Below are the code and all the weights of a small trained network. Each question names an input and a class and asks about switching units off, where a switched-off unit gives its printed mean instead of its output.

import numpy as np


def w(rows, s, z=0):
    codes = np.array(rows[::2]) - 128.0
    scale = np.full(codes.shape[1], s)
    scale[-1] = z or s
    return codes * scale


def norm(h):
    return h / np.sqrt((h * h).mean(-1, keepdims=True) + 1e-5)


def f(y):
    return np.maximum(y, 0)


def log_softmax(a):
    a = a - a.max(-1, keepdims=True)
    return a - np.log(np.exp(a).sum(-1, keepdims=True))


def net(x, mask):
    res = np.array(x, float).reshape(1, 6) / 4 @ E
    u = 0
    for l in range(3):
        y = f(norm(res) @ A[l][:, :-1].T + A[l][:, -1])
        res = res + np.where(mask[u : u + 3], y, B[l][:, -1]) @ B[l][:, :-1]
        u += 3
    return log_softmax(norm(res)[-1] @ U[:, :-1].T + U[:, -1])


A, B = {}, {}
E = w([
[171,13,137,13,110,105,108,51,95,198,71],'x0',
[114,120,127,111,118,144,123,133,139,125,154],'x1',
[1,129,73,104,146,115,221,115,230,93,70],'x2',
[149,157,88,206,91,244,193,96,80,154,171],'x3',
[131,122,119,127,127,121,130,131,122,123,130],'x4',
[119,106,137,133,127,135,135,153,137,137,131],'x5',
],0.009)
A[0] = w([
[172,184,199,235,197,86,32,208,101,56,241,3],'L0N0',
[92,133,97,149,95,197,254,44,128,167,118,5],'L0N1',
[74,126,92,100,114,120,161,121,185,81,63,90],'L0N2',
],0.005,0.0045)
B[0] = w([
[136,138,84,94,41,50,160,89,198,188,95,253],'L0N0',
[160,101,9,77,98,177,75,151,141,175,53,199],'L0N1',
[187,150,147,132,184,92,138,95,136,108,174,203],'L0N2',
],0.012,0.005)
A[1] = w([
[142,153,85,162,122,174,79,147,127,168,154,61],'L1N0',
[135,133,127,185,52,160,153,103,53,185,154,1],'L1N1',
[179,95,147,131,135,152,2,163,67,112,116,93],'L1N2',
],0.0094,0.0026)
B[1] = w([
[180,122,149,158,139,80,160,158,119,82,143,213],'L1N0',
[141,150,153,142,152,127,191,68,214,95,171,253],'L1N1',
[79,90,249,118,156,153,135,163,35,162,192,222],'L1N2',
],0.012,0.0062)
A[2] = w([
[121,209,62,161,199,142,76,235,164,22,104,75],'L2N0',
[51,106,174,116,124,32,117,102,209,124,152,24],'L2N1',
[123,194,201,139,47,8,2,241,90,184,159,3],'L2N2',
],0.0076,0.0039)
B[2] = w([
[48,157,152,146,112,164,84,202,9,108,114,231],'L2N0',
[160,161,185,183,199,111,86,42,133,121,135,253],'L2N1',
[36,80,9,67,3,154,49,175,161,168,68,241],'L2N2',
],0.012,0.0049)
U = w([
[154,79,18,54,13,120,113,83,229,230,19,254],'0',
[247,229,186,235,45,57,224,137,215,75,236,97],'1',
[25,244,203,201,219,25,52,140,89,39,86,79],'2',
[79,210,29,215,100,224,226,236,56,43,57,52],'3',
[50,24,207,19,67,71,29,232,21,198,134,54],'4',
[226,42,230,131,186,207,207,65,37,191,213,103],'5',
[214,66,205,34,253,12,146,25,199,106,46,97],'6',
],0.013,0.009)

Each question gives the input, the list of numbers given to net, and the class t.
The units are the neurons (one row each of A and B). Each row of codes is followed by its name. A weight is (code - 128) times the scale printed after its matrix; where a second scale follows, it is the last column's (A, B and U).
mask holds one flag per neuron, layer by layer. A switched-off neuron (its flag False) gives its mean, the last column of its row in B, instead of its output. The means were averaged over made-up inputs and are rounded, as every weight is.
A unit's drop is (log p(t) with every unit on - log p(t) with that unit switched off) / (log p(t) with every unit on - log p(t) with every unit switched off).
The circuit of an input: a set's keep is (log p(t) with only the set's units on - log p(t) with every unit switched off) / (log p(t) with every unit on - log p(t) with every unit switched off). Starting from all 9 units, units are removed one at a time, each time the one whose removal leaves the highest keep (on an exact tie, the one counted first), for as long as the keep stays at least 0.8.
units of the circuit, in order: the units of the circuit, biggest drop first
top k neurons: the k neurons with the biggest drops, biggest first
top k neurons in layer l: the k neurons of layer l with the biggest drops, biggest first
drop when u is switched off: that unit's drop, to one decimal
input [3,-3,1,-1,8,-3], class 6: top 2 neurons	(L2N2 L0N1)
input [-4,-2,1,0,0,5], class 2: units of the circuit, in order	(L2N0)
input [0,0,2,4,4,-7], class 3: units of the circuit, in order	(L0N0 L0N1 L1N0 L2N2)
input [8,1,0,-6,-5,-6], class 4: top 2 neurons	(L1N1 L0N0)
input [7,0,0,-6,-7,-6], class 4: top 2 neurons	(L1N1 L0N0)
input [2,7,-1,2,-1,-6], class 5: top 2 neurons	(L0N0 L1N2)
input [-1,4,4,-6,-6,0], class 2: top 2 neurons	(L0N0 L2N0)
input [8,-2,0,-5,-3,-8], class 4: top 3 neurons	(L1N1 L0N0 L1N2)
input [-6,-3,0,-5,-6,-5], class 0: top 3 neurons	(L0N0 L2N2 L1N1)
input [7,7,0,5,-5,6], class 5: top 2 neurons	(L0N0 L2N2)
input [1,1,7,0,1,-2], class 6: top 2 neurons	(L0N2 L2N2)
input [0,3,-3,5,-3,-2], class 1: top 2 neurons in layer 1	(L1N1 L1N0)
input [4,-7,-1,-6,2,1], class 4: top 2 neurons	(L0N0 L1N2)
input [-3,8,-5,0,-1,3], class 0: units of the circuit, in order	(L0N0)
input [-7,-4,-8,0,6,0], class 0: top 2 neurons	(L0N0 L2N2)
input [-5,8,-1,0,-3,0], class 0: top 2 neurons	(L0N0 L1N1)
input [-1,-6,-7,0,-3,2], class 0: drop when L2N2 is switched off	0.3
input [2,-8,-3,-8,-3,5], class 4: drop when L1N2 is switched off	0.7
input [6,1,-1,4,3,2], class 5: drop when L0N0 is switched off	2.2
input [1,4,8,-3,-7,-3], class 6: units of the circuit, in order	(L0N2)
